The four nearest rows among all rows above each row, by straight-line distance, nearest first (none for the first five rows)
In the rows, zero is written as 128.
0: [132 127 128 148 136 147 107 178 187 101 141 210 133 105 119 136 134 174
  88  98  77 135 145 152 137 109 117 211  92 123 107 104  96 155 159 138
 150 101  79 126 113 135  90 143 167 151  65 130 126  84 135 109 102 125
 111 161 147 172 151 119 123]
1: [125 126 107  79 127 156 109 136  81  89 139 131 120 125  81 144 145 138
 134 111  92 126 165 169  91 110 108  96 172 140 144 124 149  95 120 118
 170 159 166 109 149 164 196  83 107 143 133 128 136 102  82 138 149 101
  86 114 146  83 111  97 120]
2: [165 118 146 225 124 156 112 185 255 163 154 140 176  88 149 153 133 140
 140 105 115 143 138 141 155 103 152 169 144 106 164 112 140 185 172 133
 126  35 167 113 145 130 110 144 100 149 105 149 121 115 145 128 127 128
 132 140 118 102 145  94 112]
3: [142 136 182 223 140 118 169 137 255 150 125 100 172 125 140 149 138 122
 101 134 125 154 101 109 117 103 126 181 122 104 157 140 149 123 137 127
 126  79 127 100 127 133 148 117  83  98 146 141 109 142  98 128 132 141
  81 101 116 156 128  77 122]
4: [118 163 124 203 141  95 159 146 231 143 128 119 166 183 131 176 127 123
 149 147  86 126  74 123 151 142 117 159  91 143 171 189 120 147 106 103
 111  99  94 163  98 122 160 110 141 119 180  82  92 199  98 158 138 161
 135 158  95 226 134 107  92]
5: [137 148 144 175 127 127  73 166 144 175 139 141 160 111 120 126 137 145
  96 146  63  97 113 101 120 132 105 156 143 128 131 124 136 189  72 111
 117 117 148  90 123 141 103 131 116 144 137 206 116 141 145 130 171 146
 118 116 128 140 135 133 131] | 2 3 0 1
6: [131 122 124 127 108 131 119 137 104 118 162  90 123  28  84 141 137 158
 141 148 136 150 161 147  87 127 109  94 177 126 140 122 173 130 100 138
 152  99 199  78 173 174 161 128 106 111  74 124  93 116 182 126 128 114
 109  62 138  63  97 105 104] | 1 5 2 3
7: [141 143 156 205 107  84 148 132 131 145 137 135 183 121 135 185 115 106
 100 148 117  68  84 151 123 116 144 136 169 131 162 163 114 161  81 118
 102 113 136 130 113 146 150 144 145 137 196 110 117 169 155 153 143 156
 131  93 124 185 116 141 115] | 5 4 3 2
8: [143 117 131 149 131 144 115 200  96  93 169 164 156  82  98 111 144 110
 123 148 102 107 145 142  72 122 128 131 157 126 143 176 142 142  92 131
 116 100 147 114 153 149 102 135 129 162  93 113 145 148 191  93 150 139
  96 122 162 125 117 159  99] | 5 6 7 1
9: [ 86 120  83  68 156 138 127 131  60 104 111 142 123  61 102 152 147 134
 141  80 113 127 177 151  84 115 127 117 142 112 167 112 134  75 130 108
 125 149 137  91 163 179 168 140 136  98 123 121 118 133  98 121 111 115
 132 103 153  93 121 109 149] | 1 6 8 5
10: [132 147 111 120  99 109 149  91  32 136 142  69 111 106 106 132 168 129
 120 182 157 144 109 171 102 151 119  37 154 113 191 214 155 171  59 143
 129 117 141 143 121 151 151 129 111 137 128  84  97 172 136 130 163  97
  95 103 139 142 119 132  96] | 6 8 7 1
11: [169 126 193 255 147 133 116 158 255 159 146 120 150 152 149 129 119 140
  83 139 110  81 124 127 141 136 127 178 156 120  64 103 141 162 149  92
 129  83 151 135 101 149 116 123 130 130 134 169 115 135 127 161 111 154
 128 131 118 177 137  94 110] | 3 2 5 7
12: [128 145 105 138 103 132 135 154  68 120 147 131 140 100  95 110 149 133
 116 100 104 137 133 160  81 128 128  87 126 114 144 111 130 161 114 120
 118  83 164 100 166 154 146 127 133 105 110 118 130 132 158 115 148 139
 149 122 157  98  98 161 127] | 8 6 9 1
13: [145 156  96 187 144 120 170 172 107  92 140 208 136 147 151 129 142 132
 106 138  83 145 106 119 103 136 158 187 150 159 151 125  95 184 142 110
 112 133  80 158 158 130 111  92 139 157 107  67 140 169 125 107  87 130
 148 155 124 215 129 143 121] | 0 8 7 4
14: [125 170 102 144 162 127 160 124  84 103 107 146 149 183 152 155 139 125
  72 133  99 140  97 150 131 132 134 132 105 129 154 183 119 128 114  96
 130 136 107 183 114 109 135  87 140 125 119  92 135 178  96 122 112 129
 144 144 119 154  97 131 107] | 13 4 7 12
15: [147 155 193 254 170 146 101 175 255 117 132 149 155 140 142 174 122 105
 119 146 128 115 127 130 103 105 103 195  96 150 124 116 117 177 155 134
 157  97 146 149 113 134 166 128 126 112 127 121 110 140 158 172 107 139
 118 155  96 207 129  83 102] | 11 3 2 4
16: [170 128 156 151 153 112 158 135 129 126 103 172 151 139 154 184 133 102
  86 147  38 135  68 154 125 150 131 176 111 100 158 198 120 145 128 101
 103 118 110 154 116  86 110 120 151  93 211  95 119 181 121  94 122 150
 155 131 114 202  92 158 112] | 14 7 4 13
17: [ 80 143  86  37 118 103 145 126  75 113 110 142 117  64 120 153 130 127
 150 116 109 145 193 148 103  88  90  77 151 149 135 104 167  64 139 135
 146 149 165 138 146 171 150 103 125  92 105 118 124 140 112 105 155 129
 112 124 131 102 122 121 114] | 9 1 12 6
18: [106 169  95  99 136 108 164 150 131 126  97 137 145 144 133 155 135 167
 120 128 104 138  91 160 136 142 105 170 112 136 111 141 137 138 124 159
 152 164  94 173 112 117 150  78 143 115 138  72 132 147  69 112 138 156
 160 138 143 196 121 119 111] | 14 13 16 4
19: [140 180  96 122 152 115 157 102  76 125  95 120 120 144 141 159 128  97
 107 138  82 117  95 131 122 150 149 158 145 128 160 207 112 152  90  99
 102 125 147 133  92 143 110 133 124 151 165  65 128 148 125 138 147 137
 147 127 124 170 131 162 127] | 14 16 7 18
20: [105 126  69 131 128 114 168 161  54 152 119 136 126  94  96 179 135 143
 132 128  68 108 116 107  52 111 131  74 146 128 182 162 147 147  54 104
  88 134  94 133 109 152  79 135 166 130 161  82 127 171 155  93 123 130
 151  89 178 119 108 151 103] | 12 19 8 10
21: [155 140  73  65 130 121 132 101   1 158 147 141 140  45  91 141 153 118
 130 192  73 108 153 133  64  94 145  40 150 125 165 185 151 144  58  98
 130 154 131  76 127 146 129 112 159 108 147  97  99 172 186  89 173 133
 124  81 153 135  98 157  85] | 20 10 12 8
22: [147 151 187 255 121 139 131 187 255 161 116 185 163 141 161 126 121 107
 131  96  92 128 135  63 152 131 137 221  86 138 104  54 140 152 183 141
 154  58 117 191 125 149 150  94 105 168 114 135 113 136 130 161 126 133
 112 162  77 173 144  73 130] | 15 11 2 3
23: [140 164 137 255 154 137 145 162 255 117 145 130 160 135 121 138 114 122
 132 146  77 147 114 142 146 120 107 209 111 108 105 122 121 147 181 124
 129  84 133 150 130 176 196  97 120 109 144 111 100 139  42 142 112 135
 106 125 102 192 135  68 149] | 3 15 11 22
24: [134 113 149 155 116 148 143 174 166 140 205 167 112  97 111 117 112 135
  95 152  94 160 163 135 112 104 149 176 166 135  97 111 125 160 124 134
 141 109 141 120 155 149  73 137 112 184  93 130 154  59 184 114 122 121
 112 124 133 155 173 140 152] | 0 8 5 2
25: [148 117 116 159 168 154 104 165 131 165 119 186 146 108 137 142 123 159
  94 118  78 109 146 119 131  95 132 122 106 113 106 124  97 139 144 115
 141  93 150 108 111 105 124 147 171 127 117 106 144 117 118 132 137 118
 126 139 184 165 155 113 138] | 0 5 12 24
26: [158 135 134 228 134 123 142 134 226 122 137 162 140  84 108 163 131 112
 108 127  84 141 147 106 142  85 113 151 158 151 120 148 165 125 181 140
 112  65 155 128 131 160 124 123 132 161 130 135 134 163  77 134 147 133
 110 119 117 155 123  89 154] | 3 23 2 11
27: [145 133 118 255 170 171 142 159 255 133 136 151 180 173 136 145 137 131
  86  97 103 107 112 178 152 169 122 201 102 144 123 131  91 155 146 120
 115  80 134 145 151 116 154 111 136 179 155  88 139 181  87 134 107 180
 131 162 102 193 155  76 159] | 23 15 11 4
28: [122 138 103 115 136 113 140 124  48 134  98 149 126 107  97 117 133 140
  90  93 111 112 131 157 117 115 134 101 121 126 157 172 151 104  75 123
 125 162 136 121 159 147 138 132 147 110 137 106 128 123 164 115 134 116
 141 103 132 118 115 166 122] | 12 9 20 19
29: [138 160 122  98 110 136 172 127 133 122 108 106 111 160 128 172 161 156
 124 101 176 163 121  88 127 140 140 178 120 121 140 161 110 111 149  88
 119 130 139 115  96 149 199 107 111 151 154  86 112 122  34 108 125 183
 153 173 120 186 140 111 104] | 18 14 19 4
30: [109 119 187 196 128 130  95 136 255 121 161 107 127 164 121 113 141 139
 145  94 162 121 119  99 150 104 112 146 155 161  91  82 177  93 140 139
 149  93 108 129 144 110 155  93  87 125 161 153 125 123  76 126 114 111
 138 114 122 126 147  91 136] | 3 11 26 23
31: [108 174  74  62 133 153 127 136  36 113 142 159  91 106  79 148 129 135
 131 111  54 163 172 122 103 117 106 123 143 145 136 135 176  56 125 114
 154 118 147  58 176 150 168 104 118 138 116 120 134 152  69 120 152 105
 100 119 201 124 149 135 152] | 1 9 17 28
32: [ 74 144  47   2 131 127 173 134  50 107 133 146  92  79 134 142 109 147
 105 124  91 139 140 147 109 104 120 108 170 114 136 131 153  90 104 102
 142 190 143 109 139 137 140 101 119 139 118  75 119 153 128 110 178 130
 151 145 185 109  90 127 135] | 17 9 31 28
33: [131 137 120 133 101 116 158 120 153 111 141 103 109  90 131 144 122 145
 130 113 121 140 188 153 124 100 109  49 148  98 136 122 139  68 136 157
 150 123 139 101 167 137 189 109 167 142 144 135 121 100  47 144 124 121
  92 117 133 117 133 115 116] | 1 17 9 12
34: [144 158 107 104 115 130 118 138  57 113 168 150 121  66 100 137 147 119
 174 130 119 124 193 147  91 104  97  72 190 113 168 119 164  97 109 146
 136 121 190 113 182 185 173  67 121 123 127 105 157 125 127 128 121 111
  87  91 154  98 100 101 115] | 1 17 6 9
35: [153 107 120  40 118 123 159 100 106 109 119 117 126 110 110 151 120 122
 135 146 152 168 135 153 124 125 107 132 176 119 136 127 138  83 135 124
 170 134 127 117 136 144 172 112 118 117 155 117 129 115  92 143 117 130
  95 114 146 188 122 111 118] | 1 33 17 9
36: [107 132 104 125 132 142 115 130  56 129 149 160 145  68 104 123 124 128
 123 107  72 129 137 160  98 117 125 100 149 109 143 130 136 149  49  98
 143  96 152 122 164 131 126 117 149 112 118 103 122 161 151 116 132 147
 150 110 145  67 123 141 133] | 12 28 8 9
37: [150  88 156 242 125 116 128 155 234 130 178 116 174 118  89 125 135 117
 102 122 119 102 127 109 114 101 118 167 150 105 123 127 144 152 117 129
 135  98 137 144 118 147 115 114 119 157 134 160 125 156 129 155 143 130
 126  89 122 108 110 113 158] | 26 11 3 2
38: [136 118 172 223 119  83 132 115 169 141 168  97 151 136 128 141 146 149
 145 153 107 132  91  89 122 132 136 152 150 144 162 190 139 128 125 114
  85 111 159 126 108 117 106 101 100 137 177  86 158 157 150 110 147 189
 111 102 117 203 134 110  81] | 7 3 4 37
39: [117 139 144 246 163  98 131 137 221 116 122 109 168 187 145 129 154  98
 123 142 117 149  90  91 130 139 131 160  96 120 118 144 137 125 114 121
 107 127 108 182 165 146 144 158 108  98 168  97 134 176 133 124 141 163
 159 110  84 212 150  79  71] | 4 38 3 15
40: [135 176 112 168 154 125 160 155 150 123 112 120 147 192 146 175 137 129
 127 124 114 140 118 147 116 139 107 166  79 147 106 157 105  96 165 135
 105 112 115 175 121 104 136 115 117 152 129  63 106 131 112 144 123 175
 141 175 161 192 129  94 143] | 18 14 4 29
41: [161 119 161 189 155 158 134 183 166 125 142 169 150 123 108 127 124 149
  94 103  87 137 137 170 118 134 155 163  93 139 131 126 121 113 134 135
 118  81 116 128 131 150 158 128 164 132  88  75 115 126  98 130 133 143
 112 133 137 171 139 124 146] | 25 0 40 26
42: [155 107 152 153 112 113  83 135 127 114 171 114 145  84  93 118 139 136
 142 122 142 143 171 149  92 110 126  79 180 121 147 116 149 154  95 152
 131  81 167  94 165 138 117 110 115 130 130 154 134 135 130 132 139 146
 123  76 126  93  73  91 115] | 6 12 34 36
43: [110 172 113 134 155 111 148 154 211 101 112 145 134 126 132 145 107 142
 136  86 104 143 138 123 158 115  97 171  92 117 118 117 118  97 179 105
 135  75 111 129 155 185 156  97 105 141  85  96 128 109  32 132  99 159
 138 199 140 164 134  79 158] | 40 23 41 29
44: [ 77 119 115 115 132 130 128 107 117 119 123 155 117  94 140 130 141 143
 108 109  98 166 176 131 114 120 126  92 140 151 136 133 146 119 147 110
 156 151 134 116 130 141 174  85  96 129  70 120 130 126 102 145 144 111
  88 121 149 116 114 102 134] | 1 17 9 33
45: [149 150 143  90  93 117 136  90 143 124 114 105  84 103 124 167 175 163
 137 126 124 183 139 185 102 101  87  74 163 134 135 127 156 109 132 105
 150 167 163 101 145 132 183 105 125 135 167 120 101  90 115 167 121 141
 113 115 134 130 121  94 115] | 35 33 1 44
46: [139 163 119 110 133 172 107 168 155 139 133 162 119 130 118 133 151 158
 135  84 129 134 160 115 141 141 141 182 118 148 117 105 140 107 182 103
 132 137 141  96 110 151 100 112 161 126 106 111 134  79  90 146 110 124
  97 176 152 158 129 116 123] | 0 25 41 43
47: [138 134 112  57 109 124 132 111   1 141 144 123 137  86 112 128 117 135
 132 134 162 126 149 170  81 131 164  83 171 114 200 133 142 130  69 130
 106 160 151 104 136 149 155 144 132 135 133  93 128 165 166  95 152 117
 119  77 144  74 106 121 101] | 28 21 36 10
48: [148 120 197 255 137 140 115 170 255 164 156 172 137 155 151 113 122 136
 107 138 144 109 113 160 162 146 127 182 152 124 125  48  99 149 176 143
 128  70 113 157 120 165 129 158 112 131  96 160 157 140 118 171  89  94
 141 151 114 170 145  96 150] | 11 22 15 2
49: [135 168 144 170 136  90 139 142  68 106 145 143 150 146 108 130 148 120
 126 142  75 101  96 111 127 152 104 145 139 133 125 156 135 162  91 103
 144 133 129 138 139 137 106 111 125 131 190 113 127 150 116 150 137 168
 120 115 130 151 121 125 122] | 19 7 14 5
50: [136  85 167 220  97  92 106 113 238  97 151  85 161 114 126 141 148 112
  85 139  62  96 124 114 105 118 117 147 167 133 137 137 147 136 118 119
 138  86 164  97 137 151 151  93 105 143 117 128  85 154 133 134 143 111
 137 100 132 146 156  78 139] | 37 3 26 11
51: [121 154  98 120 137 139 172 165 209 105 147 157 170  85 104 151  93 159
 114 121 122 158 171 149 114 126 147 161  72 126 174 122 109  66 198 136
 145  95 145 146 133 181 156 128 106 127  75  99 150  91  60 141 108 123
 113 159 147 155 117  97 145] | 43 41 46 44
52: [ 98 102 103 136 159 167 152 159 196 102 144 146 103 123 129 134 115 145
 134 112 124 155 141 124 154 129  95 164 129 130 119  96 133 117 184 152
 154  94 143 146 160 118 148 143 116 143 134 138 138  99  69 149 135 115
  86 128 130 176 130 125 113] | 46 51 43 41
53: [139 138 184 250 121 172 126 169 255 127 166 136 137 176 131 161 141  91
 110 105 120 113 131 135 161 132 107 212  95 161  85 111  94 160 184 171
 124  75 139 123 124 121 126 153 128 155 130 118 131 102  97 133 114 161
  97 141 106 210 148  77 122] | 15 27 11 23
54: [100  99 118  91 137 132 142 133 174 105 108  95 132 135 105 129 106 137
 152 145 142 129 163 146 148  89 116  95 150 117 132 103 140  58 144 125
 170 164 138 100 166 144 222  83 123 118 175 116 126 142  66 127 124 104
 129  98 120 147 108  92 122] | 33 35 1 45
55: [ 97 141 122 102  96 152 117 125  74 105 147 162  97  86  90 116 109 161
 113  88  87 101 165 173  92 122 113  69 199 131 179 107 168 103 145 163
 114 153 147  69 149 161 148  86 141 162 113 111 150 102  99 128 144 108
  96 136 142 124 127 112 142] | 1 34 44 9
56: [116 133  76   4 104 130 120 110   1 124 147 138 123  73  93 133 173 143
 108 126 141 108 126 124  91 104 138  67 170 126 177 125 146 117  89 106
 128 152 132 101 148 122 124  85 143 147 106  81 143 154 145  88 136  98
 113 119 168  74 155 171 128] | 47 32 28 21
57: [127 126 129 144  91 116 132 127 115 104 150 104 176  43  67 138 140 112
 150 147 124  68 158 134  97  88 126  90 170 133 159 141 154 124 106 115
 138 110 157  90 171 157 126 158 116 151 115 130 101 131 165 134 115 116
 116 102 176  60  76 124 108] | 6 42 12 8
58: [109 166 186 209 147 125 131 137 255 104 129 145 134 165 118 144 146 117
 127 113 145 111 117  94 152 142  93 173 100 113 134 114 136 109 220 130
 161  99 115 121 120 159 146 126  78 105 117 141 103 119  92 128  80 126
 113 157  87 144 125  82 124] | 3 30 23 15
59: [110 131 113 137 108 115 136 151  99 128 130 173 128 104 122 127 149  94
  73 129  51 153 100 124  82 145 162  98 159 152 131 118  96 160  85 153
 115 113 128 115 105 123 125 124 137 128 138 152 155 159 193 131 100 124
 138 134 160  87 130 148 121] | 12 36 8 28
60: [171 104 178 229 101  87 102 169 193 131 171 139 131 127 113 145 136  89
  54 182  90 117 111 135 120 138 134 165 190 157 130 119 104 153 116 127
 113  73 138 107 130 134 114 137 117 181 199 136 132 168 174 133 140 144
 119  94  90 163 156  67 122] | 50 37 7 11
61: [143 131 175 255 148  92  73 162 255 143 139 122 124 152 175 167 116 127
 140 114 109 105  85 143 161 117 100 160 125 161 106 120 106 148 128 120
 149  71 142 102 134 113 160 129 139 113 140 127 122 139 135 133 106 147
 114 140  91 181 166  74 121] | 15 11 53 3
62: [128 135 131 136 164 111 149 151  90 160 122 111 120 130 114 165 112 126
 116 164  53 125  97  82 135 141 150 124 134 122 136 193 146 148  78 113
  88 128 124 126 133  83 102 153 129 163 161 105 137 187 147 135 121 147
 158 140 126 175 103 136 104] | 19 49 16 14
63: [158 146 155 197 144 131 126 114 252 108 120 132 122 152 145 136 124  99
 145 108  80 125 108  91 159 121  84 224  68 160 111  99  63 106 168 132
 123 107 153 153 142 140 159  76 100 134 135 125 148 120  37  99  84 132
 132 162 136 168 133  86 169] | 23 43 58 53
64: [150 119 151 139 130 139 139 114 219 121 151 140 112 145 101 116 105 135
 171 109 154 136 115 137 147 122 119 149 148 128 101 112 135  88 168 127
 149 139 122 139 133 135 179  90 126 153 136 128 126  91  53 152 135  87
 124 157 115 167 151  96 168] | 52 30 54 43
65: [121 145  87 113 139  97 142 121 132 112 104 119 153 155 136 152 118 118
 113 113 135 110 122 168 142 113 117 122 131 119 167 156 149  98 106 113
 101 163 123 159 130 110 145 117 163 119 163  92 117 184 130 143 134 161
 171 148 109 174 107 129  94] | 14 18 19 28
66: [136 117 129 226 129 113 102 140 219 102 116 130 141 112 123 119 102 109
  90 148 105 119 102 102 123 107 129 157 147 142 144 156 139 155 114 113
 133  93 150 136 109 131 147 109 106 112 137 108 127 167 132 118 123 133
 128  72 125 103 125  98 124] | 37 50 3 26
67: [113 104 109  94 115 166 144 130 105 128 134 135 127  80  96 132 119 117
 132 139 113 144 161 152 106 107 123 109 155 104 122 143 136 139 122 116
 144 168 154  92 148 156 175 109 145 135  94  94 122 128 107 131 141 124
 118  78 122 118  73 142 140] | 44 1 9 12
